Here is a tiny trained network, its code and every weight. The questions are about switching its units off for an input and a target symbol, where a switched-off unit gives its printed mean instead of its output.

import numpy as np


def w(rows, s, z=0):
    codes = np.array(rows[::2]) - 128.0
    scale = np.full(codes.shape[1], s)
    scale[-1] = z or s
    return codes * scale


def norm(h):
    return h / np.sqrt((h * h).mean(-1, keepdims=True) + 1e-5)


def f(y):
    return y / 2 * (1 + np.tanh(0.7978845608 * (y + 0.044715 * y**3)))


def softmax(a):
    e = np.exp(a - a.max(-1, keepdims=True))
    return e / e.sum(-1, keepdims=True)


def log_softmax(a):
    a = a - a.max(-1, keepdims=True)
    return a - np.log(np.exp(a).sum(-1, keepdims=True))


def net(x, mask):
    ids = ['ΘΞΦγεζησ'.index(c) for c in x.split()]
    T = len(ids)
    res = E[ids] + P[:T]
    r = norm(res)
    for j in range(3):
        rows = slice(4 * j, 4 * j + 4)
        q, k, v = (r @ M[0][rows].T for M in (Q, K, V))
        z = softmax(np.where(np.tri(T) > 0, q @ k.T / 4**0.5, -1e9)) @ v
        o = O[0][rows]
        res = res + np.where(mask[j], z, o[:, -1]) @ o[:, :-1]
    y = f(norm(res) @ A[0][:, :-1].T + A[0][:, -1])
    res = res + np.where(mask[3:15], y, B[0][:, -1]) @ B[0][:, :-1]
    return log_softmax(norm(res)[-1] @ U[:, :-1].T + U[:, -1])


Q, K, V, O, A, B = {}, {}, {}, {}, {}, {}
E = w([
[182,155,168],'Θ',
[60,205,84],'Ξ',
[190,192,252],'Φ',
[115,119,132],'γ',
[249,91,165],'ε',
[2,91,180],'ζ',
[111,181,104],'η',
[55,45,64],'σ',
],0.014)
P = w([
[102,185,111],'0',
[41,168,134],'1',
[68,187,43],'2',
[135,138,123],'3',
[62,132,156],'4',
[116,208,3],'5',
[135,137,122],'6',
[66,121,149],'7',
],0.014)
Q[0] = w([
[50,207,132],'h0',
[85,147,134],'h0',
[175,77,158],'h0',
[225,150,71],'h0',
[48,185,73],'h1',
[56,55,191],'h1',
[226,148,127],'h1',
[108,222,223],'h1',
[74,254,149],'h2',
[32,62,141],'h2',
[141,101,143],'h2',
[81,149,107],'h2',
],0.009)
K[0] = w([
[135,152,81],'h0',
[52,12,175],'h0',
[136,144,201],'h0',
[53,130,134],'h0',
[109,125,82],'h1',
[206,98,193],'h1',
[137,138,169],'h1',
[147,18,119],'h1',
[190,88,64],'h2',
[108,81,91],'h2',
[98,166,134],'h2',
[87,11,121],'h2',
],0.012)
V[0] = w([
[80,118,174],'h0',
[67,111,67],'h0',
[155,178,156],'h0',
[113,170,113],'h0',
[92,172,130],'h1',
[64,143,147],'h1',
[174,97,200],'h1',
[92,116,148],'h1',
[49,127,3],'h2',
[59,82,133],'h2',
[211,176,106],'h2',
[192,95,130],'h2',
],0.012)
O[0] = w([
[2,117,64,142],'h0',
[67,85,121,186],'h0',
[152,174,69,193],'h0',
[236,198,137,241],'h0',
[160,210,120,251],'h1',
[54,211,226,218],'h1',
[70,144,89,3],'h1',
[212,159,33,136],'h1',
[182,123,47,239],'h2',
[196,24,64,100],'h2',
[135,108,65,154],'h2',
[61,104,125,12],'h2',
],0.0052,0.0035)
A[0] = w([
[139,167,125,90],'n0',
[27,166,21,150],'n1',
[90,80,170,252],'n2',
[158,142,91,154],'n3',
[117,136,232,92],'n4',
[135,93,135,136],'n5',
[102,122,156,33],'n6',
[251,63,199,213],'n7',
[112,176,125,91],'n8',
[148,28,108,181],'n9',
[161,160,101,192],'n10',
[94,57,169,207],'n11',
],0.013,0.0042)
B[0] = w([
[176,166,75,158],'n0',
[164,88,189,254],'n1',
[91,63,228,152],'n2',
[123,178,94,165],'n3',
[143,133,96,165],'n4',
[119,186,173,121],'n5',
[134,138,131,114],'n6',
[82,31,156,199],'n7',
[139,145,100,169],'n8',
[46,203,145,156],'n9',
[132,196,35,202],'n10',
[100,87,254,144],'n11',
],0.0075,0.0076)
U = w([
[160,139,185,45],'Θ',
[1,102,51,97],'Ξ',
[94,150,99,151],'Φ',
[144,126,113,199],'γ',
[124,131,101,117],'ε',
[46,115,201,2],'ζ',
[234,31,136,151],'η',
[90,70,22,214],'σ',
],0.014,0.006)

Each question gives the input, a string of symbols that net reads in full, and the target symbol t.
The units are the heads (4 rows each of Q, K, V and O) and the neurons (one row each of A and B). Each row of codes is followed by its name. A weight is (code - 128) times the scale printed after its matrix; where a second scale follows, it is the last column's (O, A, B and U).
mask holds one flag per unit, heads first, then neurons. A switched-off unit (its flag False) gives its mean, the last column of its rows in O or B, instead of its output. The means were averaged over made-up inputs and are rounded, as every weight is.
A unit's drop is (log p(t) with every unit on - log p(t) with that unit switched off) / (log p(t) with every unit on - log p(t) with every unit switched off).
The circuit of an input: a set's keep is (log p(t) with only the set's units on - log p(t) with every unit switched off) / (log p(t) with every unit on - log p(t) with every unit switched off). Starting from the 12 units with the biggest drops (on a tie, the unit counted first), units are removed one at a time, each time the one whose removal leaves the highest keep (on an exact tie, the one counted first), for as long as the keep stays at least 0.8.
units of the circuit, in order: the units of the circuit, biggest drop first
most important unit: the unit with the biggest drop
k most important neurons: the k neurons with the biggest drops, biggest first
heads that matter: for each layer, one digit per head in row order, 1 if its drop is at least 0.15 and else 0, layers parted by /
drop of u: that unit's drop, to one decimal
input Θ η η ζ Ξ ε σ Θ, target η: 2 most important neurons -> n9, n7
input η η ε ε Θ, target ζ: heads that matter -> 011
input Ξ γ Ξ γ, target σ: 2 most important neurons -> n1, n7
input ε ζ ζ, target ζ: heads that matter -> 000
input Φ Θ Ξ σ Θ, target η: units of the circuit, in order -> h2, n7, n9
input σ η Ξ η ζ ε ε Ξ, target ζ: most important unit -> n1
input Ξ ζ σ ε Ξ, target ζ: heads that matter -> 100
input ε Ξ Φ ε ε Ξ ε Θ, target ζ: heads that matter -> 011
input Θ ε ε Ξ ε ζ, target ζ: heads that matter -> 001
input ζ η Ξ ζ Θ Φ σ Ξ, target η: units of the circuit, in order -> n1, h2
input Φ γ ε σ η, target η: units of the circuit, in order -> n1, h2, h1
input σ η ε, target σ: units of the circuit, in order -> n1, h0
input σ Φ σ η ζ η ε Ξ, target Θ: units of the circuit, in order -> n1, h2, h1, n9
input ε σ ε Ξ Φ γ ε ε, target ζ: heads that matter -> 010
input Ξ Ξ σ ε Ξ η η Θ, target σ: heads that matter -> 011
input ε Ξ ζ ε Ξ Ξ σ η, target η: units of the circuit, in order -> n1, h2, n9
input Θ ε η σ Ξ, target η: units of the circuit, in order -> n1, h2, n9
input Θ γ η Φ Ξ ε ε η, target ζ: units of the circuit, in order -> h1, n1
input ζ σ Ξ ζ ζ Φ γ, target σ: most important unit -> h2
input Φ Θ γ ε σ, target ζ: most important unit -> n9
input σ ζ ε, target σ: drop of n1 -> 0.1
input ζ σ σ ε σ, target ζ: drop of n9 -> 0.3
